Here is a tiny trained network, its code and every weight. The questions are about switching its units off for an input and a class, where a switched-off unit gives its printed mean instead of its output.

import numpy as np


def w(rows, s, z=0):
    codes = np.array(rows[::2]) - 128.0
    scale = np.full(codes.shape[1], s)
    scale[-1] = z or s
    return codes * scale


def norm(h):
    return h / np.sqrt((h * h).mean(-1, keepdims=True) + 1e-5)


def f(y):
    return y / 2 * (1 + np.tanh(0.7978845608 * (y + 0.044715 * y**3)))


def log_softmax(a):
    a = a - a.max(-1, keepdims=True)
    return a - np.log(np.exp(a).sum(-1, keepdims=True))


def net(x, mask):
    res = np.array(x, float).reshape(1, 7) / 4 @ E
    u = 0
    for l in range(4):
        y = f(norm(res) @ A[l][:, :-1].T + A[l][:, -1])
        res = res + np.where(mask[u : u + 6], y, B[l][:, -1]) @ B[l][:, :-1]
        u += 6
    return log_softmax(norm(res)[-1] @ U[:, :-1].T + U[:, -1])


A, B = {}, {}
E = w([
[223,85,181,72,110,219,132,113,123,146,80],'x0',
[134,87,140,117,97,138,197,215,197,111,125],'x1',
[117,113,121,122,122,106,161,148,157,111,51],'x2',
[132,215,4,139,116,77,68,144,198,133,186],'x3',
[135,113,61,194,98,133,143,81,157,176,101],'x4',
[167,162,173,133,116,96,49,122,109,172,91],'x5',
[126,148,139,138,107,75,156,98,126,110,140],'x6',
],0.0015)
A[0] = w([
[185,83,171,157,105,139,92,66,64,218,21,39],'L0N0',
[103,108,205,149,117,67,224,168,142,98,107,101],'L0N1',
[66,147,93,89,142,66,178,153,160,96,162,114],'L0N2',
[169,165,111,57,134,143,85,150,151,147,48,164],'L0N3',
[109,70,101,117,110,152,179,253,252,106,104,7],'L0N4',
[122,86,139,83,111,180,143,140,126,121,62,70],'L0N5',
],0.0024,0.0016)
B[0] = w([
[44,22,228,214,101,114,141,97,76,81,122,251],'L0N0',
[139,143,82,49,54,194,120,73,11,80,116,233],'L0N1',
[182,116,158,184,93,195,79,68,83,177,83,254],'L0N2',
[160,109,188,167,111,130,106,45,148,55,225,225],'L0N3',
[109,109,68,218,251,75,175,142,140,248,18,238],'L0N4',
[189,129,177,177,130,93,93,128,176,185,111,128],'L0N5',
],0.0019,0.00066)
A[1] = w([
[29,143,43,152,147,121,150,104,79,119,234,145],'L1N0',
[147,124,125,138,143,139,138,152,152,121,113,98],'L1N1',
[127,111,91,125,146,99,173,165,178,86,145,158],'L1N2',
[54,142,168,173,127,21,115,122,80,126,2,11],'L1N3',
[158,192,133,176,69,31,69,91,142,130,138,25],'L1N4',
[110,197,181,99,165,117,62,207,87,118,174,53],'L1N5',
],0.0031,0.0012)
B[1] = w([
[165,136,214,238,182,117,119,93,198,88,30,255],'L1N0',
[96,139,102,166,150,126,121,156,111,142,187,121],'L1N1',
[134,138,113,170,119,192,119,126,60,179,133,163],'L1N2',
[118,55,78,165,253,133,188,143,163,91,157,186],'L1N3',
[103,109,95,120,67,127,107,243,168,196,185,190],'L1N4',
[101,14,104,49,158,107,130,135,159,132,188,160],'L1N5',
],0.0028,0.0019)
A[2] = w([
[153,252,56,175,71,57,88,135,173,145,142,36],'L2N0',
[182,112,149,151,205,183,141,123,161,166,66,155],'L2N1',
[91,110,160,61,146,76,91,162,148,111,173,55],'L2N2',
[184,188,111,27,184,174,107,132,164,119,170,115],'L2N3',
[64,119,38,168,146,127,238,168,106,204,87,53],'L2N4',
[138,129,132,142,54,163,3,51,104,194,133,2],'L2N5',
],0.0027,0.00085)
B[2] = w([
[50,251,121,192,52,221,77,193,230,219,98,254],'L2N0',
[99,182,94,188,154,35,136,124,149,53,142,220],'L2N1',
[170,82,39,63,107,133,179,72,86,146,163,131],'L2N2',
[108,142,100,186,171,33,119,72,146,59,90,138],'L2N3',
[171,241,93,17,145,160,109,210,110,39,130,220],'L2N4',
[141,92,183,68,98,182,235,165,50,84,99,155],'L2N5',
],0.0026,0.0015)
A[3] = w([
[147,87,187,134,159,140,180,125,88,99,91,176],'L3N0',
[129,100,173,22,97,143,152,98,86,116,161,103],'L3N1',
[105,140,60,148,196,53,130,186,185,141,173,17],'L3N2',
[128,151,90,3,152,90,70,118,145,120,206,4],'L3N3',
[172,106,60,79,117,166,195,216,172,127,98,95],'L3N4',
[81,74,123,146,129,55,101,129,138,174,183,108],'L3N5',
],0.0039,0.0013)
B[3] = w([
[149,145,154,194,82,139,98,62,166,121,120,251],'L3N0',
[194,228,91,63,1,181,129,153,146,152,103,190],'L3N1',
[173,66,188,97,67,211,135,150,59,216,142,206],'L3N2',
[131,116,94,120,175,17,136,59,128,73,134,143],'L3N3',
[26,107,104,147,249,116,136,154,38,83,148,182],'L3N4',
[206,55,97,137,186,108,96,178,145,155,169,143],'L3N5',
],0.0032,0.0026)
U = w([
[73,140,123,73,123,98,158,120,117,177,123,2],'0',
[66,130,70,100,203,166,197,225,57,105,102,132],'1',
[83,232,79,185,97,156,79,199,207,222,134,151],'2',
[169,135,79,22,129,35,99,74,136,89,178,114],'3',
[190,141,195,82,1,192,147,86,113,126,94,141],'4',
[105,101,184,223,167,124,158,52,127,68,66,164],'5',
[145,31,118,130,183,69,82,165,122,202,198,127],'6',
],0.0073,0.0055)

Each question gives the input, the list of numbers given to net, and the class t.
The units are the neurons (one row each of A and B). Each row of codes is followed by its name. A weight is (code - 128) times the scale printed after its matrix; where a second scale follows, it is the last column's (A, B and U).
mask holds one flag per neuron, layer by layer. A switched-off neuron (its flag False) gives its mean, the last column of its row in B, instead of its output. The means were averaged over made-up inputs and are rounded, as every weight is.
A unit's drop is (log p(t) with every unit on - log p(t) with that unit switched off) / (log p(t) with every unit on - log p(t) with every unit switched off).
The circuit of an input: a set's keep is (log p(t) with only the set's units on - log p(t) with every unit switched off) / (log p(t) with every unit on - log p(t) with every unit switched off). Starting from the 12 units with the biggest drops (on a tie, the unit counted first), units are removed one at a time, each time the one whose removal leaves the highest keep (on an exact tie, the one counted first), for as long as the keep stays at least 0.8.
units of the circuit, in order: the units of the circuit, biggest drop first
most important unit: the unit with the biggest drop
top k neurons: the k neurons with the biggest drops, biggest first
k most important neurons of layer l: the k neurons of layer l with the biggest drops, biggest first
input [-4,-3,-6,0,-5,8,-2], class 3: top neuron	L3N3
input [5,-1,-3,0,2,-7,-3], class 5: top 3 neurons	L1N4; L2N0; L3N1
input [-2,2,-1,-1,6,0,2], class 1: top 3 neurons	L2N4; L0N3; L3N0
input [8,5,-4,-1,4,1,-3], class 5: units of the circuit, in order	L2N1; L3N2
input [7,-6,-2,4,4,-5,-3], class 5: 2 most important neurons of layer 0	L0N2; L0N1
input [-2,1,7,1,6,-7,5], class 1: units of the circuit, in order	L2N4; L3N4
input [-1,-7,-2,-5,-8,-2,7], class 3: top 2 neurons	L1N5; L3N2
input [-8,-2,-8,0,-4,-2,-1], class 6: units of the circuit, in order	L1N5; L3N5
input [-8,7,5,3,0,-4,-4], class 1: top 3 neurons	L2N4; L0N4; L3N4
input [-2,-5,-8,0,2,-2,-3], class 5: top 2 neurons	L1N0; L3N1
input [2,5,7,-4,8,-1,-8], class 1: top 3 neurons	L1N0; L2N4; L3N4
input [-2,-1,0,3,-8,6,-1], class 3: units of the circuit, in order	L3N3; L2N2
input [-3,4,3,-3,5,1,5], class 1: top 2 neurons	L2N4; L1N0
input [4,7,-5,-5,2,-2,-3], class 5: units of the circuit, in order	L3N4; L3N0
input [7,2,7,-2,4,-8,6], class 1: top 3 neurons	L1N0; L3N4; L2N4
input [6,7,7,5,7,-6,-3], class 1: units of the circuit, in order	L3N4
input [-1,-1,0,-3,-3,-8,-5], class 5: units of the circuit, in order	L2N0; L3N0
input [6,-2,3,0,-6,-8,-6], class 5: 2 most important neurons of layer 1	L1N4; L1N5
input [-3,-6,-8,-4,5,8,6], class 6: 3 most important neurons of layer 1	L1N4; L1N3; L1N2
input [-6,5,0,-3,-3,5,-2], class 1: units of the circuit, in order	L1N3
input [-3,-8,0,3,-7,1,-5], class 3: 2 most important neurons of layer 3	L3N3; L3N4
input [4,2,1,-4,5,6,0], class 5: top 2 neurons	L0N0; L1N3
input [-7,-6,-6,-1,1,8,-2], class 6: top 2 neurons	L1N5; L3N5
input [-5,7,-5,-4,-1,4,-5], class 1: 3 most important neurons of layer 0	L0N4; L0N3; L0N1
input [-8,-5,-7,2,-6,-2,-8], class 6: top 2 neurons	L1N5; L1N0
input [7,-1,0,2,-6,1,1], class 3: 2 most important neurons of layer 0	L0N2; L0N1
input [-8,4,-3,7,-8,8,-4], class 6: most important unit	L1N5
input [-6,4,-3,2,-8,-7,7], class 5: 2 most important neurons of layer 1	L1N0; L1N4
input [5,6,3,6,0,-3,1], class 1: 3 most important neurons of layer 3	L3N4; L3N0; L3N1
